Below are the code and all the weights of a small trained network. Each question names an input and a class and asks about switching units off, where a switched-off unit gives its printed mean instead of its output.

import numpy as np


def w(rows, s, z=0):
    codes = np.array(rows[::2]) - 128.0
    scale = np.full(codes.shape[1], s)
    scale[-1] = z or s
    return codes * scale


def f(y):
    return y / 2 * (1 + np.tanh(0.7978845608 * (y + 0.044715 * y**3)))


def log_softmax(a):
    a = a - a.max(-1, keepdims=True)
    return a - np.log(np.exp(a).sum(-1, keepdims=True))


def net(x, mask):
    res = np.array(x, float).reshape(1, 5) / 4 @ E
    y = f(res @ A[0][:, :-1].T + A[0][:, -1])
    res = res + np.where(mask, y, B[0][:, -1]) @ B[0][:, :-1]
    return log_softmax(res[-1] @ U[:, :-1].T + U[:, -1])


A, B = {}, {}
E = w([
[202,37,203,107,166,166,76,109],'x0',
[141,144,130,123,123,122,120,120],'x1',
[92,102,117,132,151,143,133,145],'x2',
[152,155,152,222,190,88,192,69],'x3',
[212,166,117,68,171,119,249,172],'x4',
],0.013)
A[0] = w([
[18,120,83,136,31,80,120,160,178],'N1',
[175,152,60,77,103,69,221,220,197],'N2',
[112,233,24,124,204,125,200,44,93],'N3',
[135,169,86,33,49,110,122,254,209],'N4',
[232,83,161,86,175,229,172,167,86],'N5',
[145,91,207,248,157,150,132,40,181],'N6',
[92,103,68,165,188,99,83,100,136],'N7',
[221,55,174,126,192,207,161,164,110],'N8',
[61,150,32,211,35,107,78,61,253],'N9',
[102,161,129,201,216,33,196,114,160],'N10',
[45,135,114,237,66,76,116,129,163],'N11',
[141,74,177,36,67,170,31,142,233],'N12',
[133,74,238,162,144,114,34,103,121],'N13',
[70,86,101,130,100,156,87,139,246],'N14',
[209,74,180,50,220,106,125,134,80],'N15',
],0.008,0.0036)
B[0] = w([
[70,164,96,69,106,117,124,119,220],'N1',
[158,168,141,85,155,156,140,216,223],'N2',
[175,168,191,139,109,146,213,156,202],'N3',
[62,124,82,1,152,168,127,132,227],'N4',
[107,161,112,137,52,78,64,134,213],'N5',
[178,107,98,174,202,151,137,47,209],'N6',
[164,132,127,147,118,93,161,64,160],'N7',
[122,181,97,165,117,109,67,67,210],'N8',
[156,181,151,96,112,70,60,92,242],'N9',
[205,137,199,188,102,96,170,176,211],'N10',
[158,187,97,171,137,65,119,85,208],'N11',
[87,80,159,103,52,198,120,138,249],'N12',
[155,33,167,104,188,189,193,53,210],'N13',
[123,108,146,103,61,115,101,108,202],'N14',
[176,187,124,146,107,52,25,97,205],'N15',
],0.0093,0.015)
U = w([
[97,176,109,83,28,128,42,120,253],'0',
[176,160,136,192,137,2,111,100,146],'1',
[105,154,93,45,168,195,167,211,118],'2',
[161,150,203,175,110,166,210,203,44],'3',
[118,18,219,106,42,213,129,101,62],'4',
[167,45,155,143,238,171,155,63,78],'5',
],0.0093,0.0033)

Each question gives the input, the list of numbers given to net, and the class t.
The units are the neurons (one row each of A and B). Each row of codes is followed by its name. A weight is (code - 128) times the scale printed after its matrix; where a second scale follows, it is the last column's (A, B and U).
mask holds one flag per neuron, in row order. A switched-off neuron (its flag False) gives its mean, the last column of its row in B, instead of its output. The means were averaged over made-up inputs and are rounded, as every weight is.
A unit's drop is (log p(t) with every unit on - log p(t) with that unit switched off) / (log p(t) with every unit on - log p(t) with every unit switched off).
The circuit of an input: a set's keep is (log p(t) with only the set's units on - log p(t) with every unit switched off) / (log p(t) with every unit on - log p(t) with every unit switched off). Starting from the 12 units with the biggest drops (on a tie, the unit counted first), units are removed one at a time, each time the one whose removal leaves the highest keep (on an exact tie, the one counted first), for as long as the keep stays at least 0.8.
units of the circuit, in order: the units of the circuit, biggest drop first
top k neurons: the k neurons with the biggest drops, biggest first
drop when u is switched off: that unit's drop, to one decimal
input [7,2,-4,-1,0], class 4: units of the circuit, in order -> (N13)
input [-1,-3,2,1,-5], class 1: units of the circuit, in order -> (N4, N12)
input [4,-3,-2,-7,0], class 4: top 2 neurons -> (N12, N9)
input [7,-3,0,1,-1], class 5: top 2 neurons -> (N13, N6)
input [1,5,-4,6,0], class 5: units of the circuit, in order -> (N6, N5)
input [1,-2,-5,7,-6], class 5: top 4 neurons -> (N13, N6, N15, N5)
input [0,-2,-8,-1,8], class 2: top 4 neurons -> (N2, N9, N4, N14)
input [4,-4,-1,0,-1], class 4: top 2 neurons -> (N11, N12)
input [-8,-1,-1,8,1], class 3: top 3 neurons -> (N3, N10, N15)
input [-2,4,3,0,5], class 2: top 2 neurons -> (N4, N2)
input [5,0,-2,0,-7], class 4: top 2 neurons -> (N12, N14)
input [5,2,8,3,0], class 5: top 2 neurons -> (N13, N9)
input [3,5,-6,1,1], class 1: top 2 neurons -> (N4, N12)
input [-6,8,5,6,2], class 3: units of the circuit, in order -> (N3)
input [7,-1,-1,1,-2], class 5: top 2 neurons -> (N6, N13)
input [-4,0,-4,-1,7], class 2: drop when N4 is switched off -> 0.4
input [2,6,3,7,-4], class 5: drop when N13 is switched off -> 0.1
input [5,-7,7,-8,-1], class 4: drop when N12 is switched off -> 0.6
